Table B holds the same points as the rows below and some others, measured another way and shuffled. Each row below is followed by which row of B it is.
B:
1: 64; 175; 43; -306; 187; -219; 34; 65; 75; 24; -93; 84; 93; -124; 105; 94; 267; 26
2: -60; -39; -30; 72; 36; 190; 8; 304; 333; 162; -246; -187; 163; -278; -99; 123; 214; 78
3: 12; -165; -45; -49; -30; 67; 120; -522; -40; -180; 29; 160; -501; 102; 193; -401; -188; 149
4: 88; -203; -108; 94; 170; 51; 96; -106; 71; -172; -194; -15; -58; -113; 179; -155; 2; 290
5: 157; 199; 95; -197; 100; -70; 100; 307; 20; 107; 39; -40; 287; 2; -28; 219; 205; 189
6: -133; -29; 167; -176; -85; -242; 72; -117; 12; 141; -155; 156; -183; -59; 126; 70; 18; -94
7: -76; 127; 111; -138; -172; 153; 96; 84; 121; 250; 106; -19; -102; -9; -169; 61; 114; -75
8: -162; 313; 188; -18; -234; 148; 197; 176; 20; 119; 63; 49; 57; -38; -150; 160; 88; 236
9: 76; -301; 233; 273; 16; 196; 198; -31; 195; 245; -335; 29; -121; 49; -43; 163; -286; -101
10: -220; 121; -40; 31; -167; 96; 148; 301; 1; 58; 63; -103; 118; -293; -111; 114; 335; 238
11: 5; 138; -122; -401; 19; -186; 10; -340; -111; -232; 200; 142; -283; 26; 231; -363; 155; 241
12: -118; 241; 132; -224; -52; -283; 193; 350; -172; 169; 107; 63; 227; -212; -44; 360; 413; 22
13: -260; 138; 22; -111; -150; -67; 214; 1; -125; 55; 134; 118; -159; -252; -52; 63; 315; -32
14: 42; -81; -75; 57; 46; 197; 197; -72; 3; -36; 79; 0; -152; -87; -32; -103; 97; 104
15: 169; -58; -46; -130; 37; 157; 81; -214; 46; -35; 130; 12; -236; 140; 40; -249; -57; 131
16: -58; -64; -41; -225; -9; -293; 120; -424; -229; -223; 67; 230; -368; -1; 313; -275; 15; 181
17: 10; -316; 139; 115; -122; 270; 131; -286; 183; 254; -107; 43; -451; 117; -70; -106; -285; -245
18: 70; -156; -52; 135; 189; 222; -9; 106; 392; 32; -392; -136; 81; -199; 22; -18; 35; 143
19: -81; -5; 301; 64; -66; -26; 155; 338; 159; 398; -275; 3; 174; -130; -126; 456; 58; -162
20: -125; -125; -46; -118; -106; -173; 116; -448; -177; -214; 36; 195; -429; -2; 282; -332; -69; 214
21: -72; 42; -57; -191; -72; -140; 178; -341; -251; -212; 213; 194; -334; 5; 190; -266; 74; 232
22: 66; 43; -23; -174; -21; 15; 140; -310; -113; -152; 182; 134; -295; 123; 123; -271; -29; 223
23: 22; -432; 79; 424; -96; 383; 180; 256; 212; 308; -226; -231; 18; -82; -176; 179; -149; 8
24: 89; -82; 285; 174; -50; 92; 249; 547; 47; 454; -109; -122; 338; -28; -234; 562; 40; -64
25: 184; 158; 7; -234; 194; -8; -54; 122; 239; -14; -146; -54; 182; -2; 80; -13; 123; 247
26: -93; -373; 139; 353; -4; 193; 245; 102; 167; 315; -315; -27; -107; -233; -128; 262; -27; -276
27: 118; 61; 26; -99; 68; -90; 91; 410; -16; 85; 4; -133; 350; -88; -2; 229; 240; 275
28: 46; -36; -15; -95; 147; -22; -55; 47; 277; 17; -296; -52; 55; -142; 116; -27; 92; 126
29: -45; -16; -140; -158; 40; -46; 156; -436; -142; -254; 146; 191; -416; -72; 184; -360; 105; 145
30: 44; -322; 125; -5; -28; 57; 105; -361; 118; 182; -142; 117; -452; 110; 70; -122; -244; -253
31: -19; 20; 94; -39; -156; 122; 211; -23; -78; 135; 186; 46; -165; 56; -96; 14; 19; 36
32: -113; 84; -80; -52; -191; 147; 173; -52; -119; -89; 256; -3; -167; -54; -25; -173; 135; 307
33: 77; 42; 153; 151; -10; 243; 156; 546; 189; 293; -123; -200; 389; -97; -231; 390; 123; 150
34: 299; -186; 50; -63; 201; 56; 16; -153; 193; 12; -202; 2; -82; 171; 144; -118; -204; 117
35: 51; 352; 235; -366; -89; -230; 150; 143; -168; 134; 210; 141; 112; 140; -5; 209; 137; 136
36: -137; -206; -42; 170; 6; -6; 88; 238; 115; 59; -283; -120; 117; -338; 53; 130; 182; 156
37: -47; -419; -153; 255; 125; 149; 105; -234; 164; -127; -319; -18; -269; -243; 157; -220; -44; 98
38: 240; -16; 62; 7; 48; 320; 127; 194; 170; 209; 74; -140; 77; 112; -186; 81; 2; 53
39: -78; -232; -11; 188; 140; 38; 134; -39; 170; 5; -368; 31; -83; -296; 89; 45; 65; 4
40: -78; -321; -10; 365; -41; 322; 243; 262; 127; 246; -122; -165; 3; -291; -203; 199; 126; -93
41: -116; 224; -10; -262; 0; -257; 113; 52; -134; -88; 77; 110; 33; -191; 114; 31; 337; 202
42: 82; -199; -15; 66; 138; 68; -1; 59; 264; 33; -335; -95; 45; -113; 103; -14; -20; 151
43: -20; -380; 30; 130; 78; 47; 138; -348; 126; 55; -273; 119; -409; -94; 121; -123; -146; -194
44: -130; -103; 127; -207; -114; -284; 165; -449; -192; 15; 28; 299; -490; 42; 208; -127; -71; -143
45: -92; -127; -131; -309; -26; -314; -65; -130; -48; -53; 5; 3; -190; -142; 250; -204; 210; 93
46: 26; -611; -28; 152; 11; 116; 68; -98; 187; 305; -208; -117; -322; -114; -4; -28; -76; -370
47: 53; -171; 266; 140; 33; 51; 152; 145; 196; 315; -344; 15; 49; -18; -48; 308; -130; -137
48: -139; -28; 15; -109; -23; -29; -30; 92; 242; 163; -220; -48; -30; -233; 14; 52; 192; -57
49: 104; -127; 146; 76; -83; 313; 206; 71; 113; 339; 81; -50; -136; 90; -236; 126; -63; -197
50: -44; 188; 148; -56; -72; 35; 126; 515; 98; 292; -23; -116; 338; -158; -190; 391; 284; 72
51: 108; -290; 29; 128; -36; 395; 105; 30; 254; 316; -22; -155; -191; 24; -198; -6; -75; -202
52: 31; 138; 118; -23; -37; 177; 51; 468; 250; 285; -103; -182; 315; -96; -193; 285; 180; 118
53: -20; 194; -71; -365; -38; -185; 34; -85; -123; -125; 214; 68; -85; -19; 143; -177; 232; 266
54: 107; 59; 16; -218; -82; 149; 121; -184; -28; 71; 294; 44; -278; 176; -60; -182; 7; 23
55: 40; 286; 4; -385; 53; -150; 73; -190; -66; -135; 155; 171; -128; 35; 128; -157; 173; 185
56: -4; -330; -205; 73; 150; 133; 72; -511; 134; -238; -180; 81; -488; -143; 219; -450; -64; 73
57: -91; -26; 53; -32; -124; 120; 64; -76; 142; 93; -72; 7; -181; -38; -5; -77; -13; 64
58: -119; 149; 249; 7; -48; -100; 164; 14; 46; 37; -265; 178; 32; -71; 79; 182; -37; 177
59: 58; -37; 144; 160; -22; 349; 65; 367; 374; 316; -249; -197; 207; -64; -219; 240; -6; 49
60: -72; 36; -108; -263; -41; -180; 10; -376; -88; -282; 47; 138; -311; 0; 295; -390; 32; 344
61: -37; 89; 94; -320; -75; -301; 108; -365; -203; -119; 98; 262; -314; 123; 251; -187; -39; 149
62: 100; -463; -9; 260; 54; 354; 65; -27; 335; 225; -277; -164; -188; -64; -71; -45; -158; -135
63: 13; 158; -77; -437; 29; -243; 12; -244; -106; -146; 188; 136; -214; 13; 202; -252; 199; 157
64: 118; 78; 4; -244; 27; -36; 126; -296; -108; -118; 188; 147; -259; 153; 123; -234; -14; 170
65: -198; -49; 19; 130; -1; 81; 126; 115; 180; 91; -263; -7; -4; -347; -34; 122; 201; 4
66: 120; -172; 74; -84; 71; -58; 140; -68; -18; 144; -6; 52; -138; 33; 41; 40; 9; -118
67: 44; -114; 190; 277; -2; 334; 149; 431; 326; 368; -298; -183; 247; -112; -241; 369; -13; -17
68: 189; -86; 68; -8; 23; 161; 30; 575; 219; 384; -38; -310; 377; -29; -201; 322; 164; 36
69: -17; -47; 19; 58; -77; 236; 216; -82; 9; 76; 115; 26; -216; -22; -105; -60; 28; 19
70: -92; -4; 56; -10; -184; 8; 305; -125; -286; -5; 272; 128; -239; 14; -13; -34; 44; 128
71: -25; 186; 193; -77; -71; 78; 127; 472; 149; 376; -20; -96; 275; -130; -243; 409; 258; -76

391; -506; -423; -65; 91; -104; 131; -280; 196; 237; -11; 230; 157; 265; -238; 184; 111; 368; -235; -83; 98; 172; 164; 114; 328
70
157; 135; 377; 164; -180; 134; -64; 501; -83; -342; -4; -287; 12; -9; -229; 4; 94; 185; -479; 391; 68; 12; -94; -176; 344
15
213; 92; -218; 168; 4; 158; 32; -215; -78; 311; -83; 103; 164; -297; 414; 262; 31; 288; 331; -172; -40; -113; -146; -46; -140
30
532; -513; -571; -96; 139; -206; 103; -448; 127; 298; -166; 216; 293; 229; -116; 163; 55; 428; -150; -214; 80; 260; 116; 79; 237
21
348; -274; 485; 69; -79; -33; -103; 374; 262; -8; 208; -128; 130; 154; -471; 249; 345; 192; -334; 363; 21; -171; -1; 150; 499
12
194; -105; -65; -279; 12; -238; -110; -361; 103; 385; -102; 357; -103; -211; -41; -121; 157; -27; 405; -361; 77; -295; -16; 86; -160
13
488; -204; 320; 126; -34; -98; -197; 262; 94; -69; -19; -275; 262; 157; -270; 260; 214; 217; -390; 298; -33; 6; -140; 10; 390
43
-96; -265; -355; -110; 16; 102; 183; -434; 118; 344; 106; 348; -182; -112; -68; 176; 44; 163; 186; -158; 81; -185; 63; 124; 97
24
-230; -27; 434; 51; -38; 278; -50; 360; 9; -200; 110; -200; -266; -59; -242; 5; 31; 5; -382; 350; 33; -163; -76; -20; 330
9
528; -456; -436; -81; 143; -178; 62; -474; 49; 279; -222; 51; 419; 86; -60; 204; 31; 463; -76; -154; 33; 213; -8; 90; 253
5
332; 194; -338; 171; -131; 44; 39; -115; -80; 196; -82; 218; 76; -169; 319; 158; 71; 257; 216; -198; 42; -29; -65; -175; -182
62
-143; 181; 22; -181; -237; -51; -23; -242; -101; 60; -2; 183; -318; -374; -143; -88; 64; -87; 289; -79; 112; -382; -140; -94; -69
48
-181; 229; 394; 66; -271; 110; -166; 298; -3; -154; 195; -14; -455; -137; -226; 77; 148; -226; -98; 248; 37; -407; -179; -140; 63
71
171; 131; 315; 275; -358; 230; 152; 525; 4; -312; 243; -193; 92; -25; -372; 248; 233; 385; -417; 540; 117; -69; -2; -109; 522
68
-7; 141; 187; 40; -476; -37; 32; 36; 10; -122; 302; 48; -231; -181; -495; 298; 272; 18; 10; 328; 101; -426; -147; -75; 284
46
67; -151; -492; -305; -45; -200; 87; -764; -170; 202; -261; 181; -7; -279; -92; -50; -105; 174; 246; -287; 112; -50; -111; -40; 11
54
691; -505; -503; -298; 202; -461; -56; -703; 85; 461; -373; 230; 427; 46; -48; 13; 76; 344; 179; -449; 55; 152; 8; 135; 48
65
221; 244; 407; 140; -43; 152; -132; 510; 17; -10; -35; -12; -5; -145; 153; -132; 164; 115; -49; 49; 40; -130; -21; -109; -38
69
27; 153; 180; 11; -223; -95; -254; 285; 52; -154; 97; 131; -519; 122; -251; -48; 151; -315; -246; 83; 71; -235; -93; -221; -41
14
644; -366; -541; -83; 126; -124; 237; -386; 166; 478; -145; 396; 470; 22; 86; 66; 164; 626; 186; -363; 136; 190; 246; 150; 109
36
-6; -147; 8; -114; -152; -52; 14; -95; 48; -36; 83; 73; -208; -3; -409; 67; 100; 35; -174; 131; 104; -165; -32; -8; 279
50
-58; 164; 526; 167; -161; 213; -143; 613; -15; -334; 108; -238; -256; 18; -232; -6; 102; -37; -483; 412; 39; -130; -109; -162; 267
64
446; -382; -198; -40; 192; 39; 180; -399; 50; 405; -178; -10; 617; -221; 104; 214; 71; 661; 192; -123; 14; 85; 13; 232; 279
6
224; 130; 310; 137; -87; 242; 104; 635; 57; -157; 31; 8; 70; -10; -77; -200; 167; 361; -345; 191; 170; 72; 194; -84; 256
32
127; -17; -427; -213; -5; -102; 85; -541; -95; 317; -225; 327; -10; -305; 149; -128; -38; 181; 390; -406; 118; -87; -16; -39; -178
11
-315; 159; 627; 131; -170; 325; -103; 507; 71; -149; 292; -114; -419; -159; -217; 104; 157; -140; -181; 388; 9; -428; -122; -25; 215
19
-227; 298; 443; 252; -325; 450; 158; 797; 61; -342; 362; 20; -388; -29; -271; -27; 188; 114; -425; 470; 171; -195; 132; -155; 322
23
-183; 178; 185; 8; -183; 124; -88; 374; 50; -154; 149; 202; -592; 48; -187; -165; 95; -222; -250; 89; 131; -214; 36; -189; -5
4
-266; 69; -368; -138; -130; 121; 164; -256; -68; 75; 14; 382; -463; -158; -38; -153; -70; -8; 76; -185; 177; -138; 68; -136; -75
60
35; -191; -134; -213; -149; -109; 114; -257; -17; -48; -17; 83; -95; -52; -455; -34; 45; 169; -159; 72; 163; -56; 14; -10; 333
53
325; -312; -456; -196; -50; -283; 35; -621; -33; 188; -173; 122; 143; -29; -236; 156; 23; 243; 39; -152; 79; 29; -87; 6; 181
63
369; -134; 48; 52; -115; -82; -21; -1; -69; -131; -102; -248; 275; 5; -278; 187; 83; 335; -321; 246; 41; 78; -138; -66; 403
7
149; -47; 249; 26; 206; 297; 80; 338; 0; 33; -189; -87; 225; -152; 160; -268; -2; 427; -193; 12; 93; 140; 134; 33; 191
8
